Here is a tiny trained network, its code and every weight. The questions are about switching its units off for an input and a class, where a switched-off unit gives its printed mean instead of its output.

import numpy as np


def w(rows, s, z=0):
    codes = np.array(rows[::2]) - 128.0
    scale = np.full(codes.shape[1], s)
    scale[-1] = z or s
    return codes * scale


def norm(h):
    return h / np.sqrt((h * h).mean(-1, keepdims=True) + 1e-5)


def f(y):
    return np.maximum(y, 0)


def log_softmax(a):
    a = a - a.max(-1, keepdims=True)
    return a - np.log(np.exp(a).sum(-1, keepdims=True))


def net(x, mask):
    res = np.array(x, float).reshape(1, 2) / 4 @ E
    u = 0
    for l in range(3):
        y = f(norm(res) @ A[l][:, :-1].T + A[l][:, -1])
        res = res + np.where(mask[u : u + 11], y, B[l][:, -1]) @ B[l][:, :-1]
        u += 11
    return log_softmax(norm(res)[-1] @ U[:, :-1].T + U[:, -1])


A, B = {}, {}
E = w([
[117,167,215],'x0',
[7,28,197],'x1',
],0.0013)
A[0] = w([
[166,180,177,136],'0.n0',
[134,176,35,201],'0.n1',
[131,216,56,132],'0.n2',
[126,201,254,180],'0.n3',
[204,133,116,50],'0.n4',
[159,124,189,74],'0.n5',
[180,151,168,61],'0.n6',
[213,137,135,85],'0.n7',
[78,125,108,1],'0.n8',
[143,141,143,131],'0.n9',
[176,97,87,184],'0.n10',
],0.0049,0.00052)
B[0] = w([
[86,110,210,199],'0.n0',
[117,142,84,245],'0.n1',
[153,165,104,241],'0.n2',
[200,123,75,254],'0.n3',
[172,125,94,202],'0.n4',
[155,141,135,165],'0.n5',
[82,90,157,177],'0.n6',
[160,128,66,205],'0.n7',
[252,126,151,158],'0.n8',
[65,151,134,149],'0.n9',
[66,111,127,199],'0.n10',
],0.003,0.0024)
A[1] = w([
[138,166,145,159],'1.n0',
[161,73,71,182],'1.n1',
[147,96,178,141],'1.n2',
[45,78,164,240],'1.n3',
[152,100,99,129],'1.n4',
[94,122,173,2],'1.n5',
[117,254,101,162],'1.n6',
[194,176,164,221],'1.n7',
[130,124,149,137],'1.n8',
[15,135,121,237],'1.n9',
[130,136,49,47],'1.n10',
],0.0053,0.00083)
B[1] = w([
[64,120,110,160],'1.n0',
[229,97,224,241],'1.n1',
[171,198,163,202],'1.n2',
[108,200,24,252],'1.n3',
[185,23,178,183],'1.n4',
[53,132,195,158],'1.n5',
[127,104,248,238],'1.n6',
[35,183,113,234],'1.n7',
[101,160,6,151],'1.n8',
[127,211,38,196],'1.n9',
[183,114,151,226],'1.n10',
],0.0024)
A[2] = w([
[115,114,144,21],'2.n0',
[176,94,221,31],'2.n1',
[37,175,79,94],'2.n2',
[176,155,136,175],'2.n3',
[86,235,255,102],'2.n4',
[105,48,44,238],'2.n5',
[196,75,87,2],'2.n6',
[200,212,87,218],'2.n7',
[93,89,189,207],'2.n8',
[189,58,185,206],'2.n9',
[74,213,148,65],'2.n10',
],0.0052,0.00074)
B[2] = w([
[82,141,187,128],'2.n0',
[93,94,105,155],'2.n1',
[80,152,194,187],'2.n2',
[64,157,142,191],'2.n3',
[185,75,68,224],'2.n4',
[197,188,130,180],'2.n5',
[155,126,151,186],'2.n6',
[1,124,143,254],'2.n7',
[55,194,72,133],'2.n8',
[86,137,87,179],'2.n9',
[235,124,100,191],'2.n10',
],0.0029,0.0042)
U = w([
[217,140,52,213],'0',
[59,214,90,174],'1',
[47,87,115,191],'2',
[131,62,175,11],'3',
[140,58,194,2],'4',
[151,52,255,31],'5',
[141,65,185,2],'6',
[141,47,226,16],'7',
],0.0084,0.0048)

Each question gives the input, the list of numbers given to net, and the class t.
The units are the neurons (one row each of A and B). Each row of codes is followed by its name. A weight is (code - 128) times the scale printed after its matrix; where a second scale follows, it is the last column's (A, B and U).
mask holds one flag per neuron, layer by layer. A switched-off neuron (its flag False) gives its mean, the last column of its row in B, instead of its output. The means were averaged over made-up inputs and are rounded, as every weight is.
A unit's drop is (log p(t) with every unit on - log p(t) with that unit switched off) / (log p(t) with every unit on - log p(t) with every unit switched off).
The circuit of an input: a set's keep is (log p(t) with only the set's units on - log p(t) with every unit switched off) / (log p(t) with every unit on - log p(t) with every unit switched off). Starting from the 12 units with the biggest drops (on a tie, the unit counted first), units are removed one at a time, each time the one whose removal leaves the highest keep (on an exact tie, the one counted first), for as long as the keep stays at least 0.8.
circuit, biggest first: the units of the circuit, biggest drop first
most important unit: the unit with the biggest drop
top k neurons: the k neurons with the biggest drops, biggest first
top k neurons in layer l: the k neurons of layer l with the biggest drops, biggest first
input [-3,7], class 1: most important unit : 0.n3
input [-8,6], class 0: circuit, biggest first : 2.n5, 2.n7
input [8,3], class 0: top 3 neurons : 2.n4, 0.n3, 2.n10
input [-7,7], class 0: circuit, biggest first : 2.n7, 2.n5
input [7,0], class 0: top 2 neurons in layer 2 : 2.n4, 2.n10
input [5,5], class 0: top 2 neurons in layer 2 : 2.n10, 2.n4
input [1,-2], class 2: top 2 neurons in layer 1 : 1.n6, 1.n3
input [2,4], class 1: top 2 neurons : 1.n3, 1.n6
input [1,1], class 2: top 2 neurons : 2.n9, 0.n7
input [-8,8], class 0: top 2 neurons : 2.n7, 2.n5
input [-3,4], class 1: top 3 neurons : 0.n3, 1.n3, 0.n7
input [6,2], class 0: top 2 neurons : 2.n4, 0.n3
input [-2,-1], class 2: top 3 neurons : 0.n3, 2.n9, 2.n10
input [-1,4], class 1: top 2 neurons : 1.n3, 0.n3
input [-3,-3], class 2: top 3 neurons in layer 1 : 1.n6, 1.n3, 1.n9
input [3,-1], class 2: top neuron in layer 0 : 0.n3
input [1,0], class 2: top 2 neurons in layer 1 : 1.n7, 1.n3
input [-2,-8], class 1: top 3 neurons in layer 2 : 2.n7, 2.n4, 2.n10
input [2,-2], class 2: top 3 neurons : 0.n3, 0.n7, 0.n0
input [6,8], class 1: most important unit : 1.n1
input [3,-3], class 2: top 2 neurons : 0.n3, 0.n7
input [-3,-7], class 1: top 2 neurons in layer 2 : 2.n7, 2.n4
input [-1,-1], class 2: top 3 neurons in layer 0 : 0.n3, 0.n2, 0.n1
input [5,2], class 0: top 3 neurons : 2.n4, 1.n3, 0.n3
input [-7,6], class 0: top 2 neurons in layer 0 : 0.n8, 0.n0
input [-1,-6], class 1: top 2 neurons in layer 2 : 2.n7, 2.n2
input [3,0], class 2: most important unit : 0.n3
input [0,-2], class 2: top 2 neurons in layer 2 : 2.n9, 2.n1
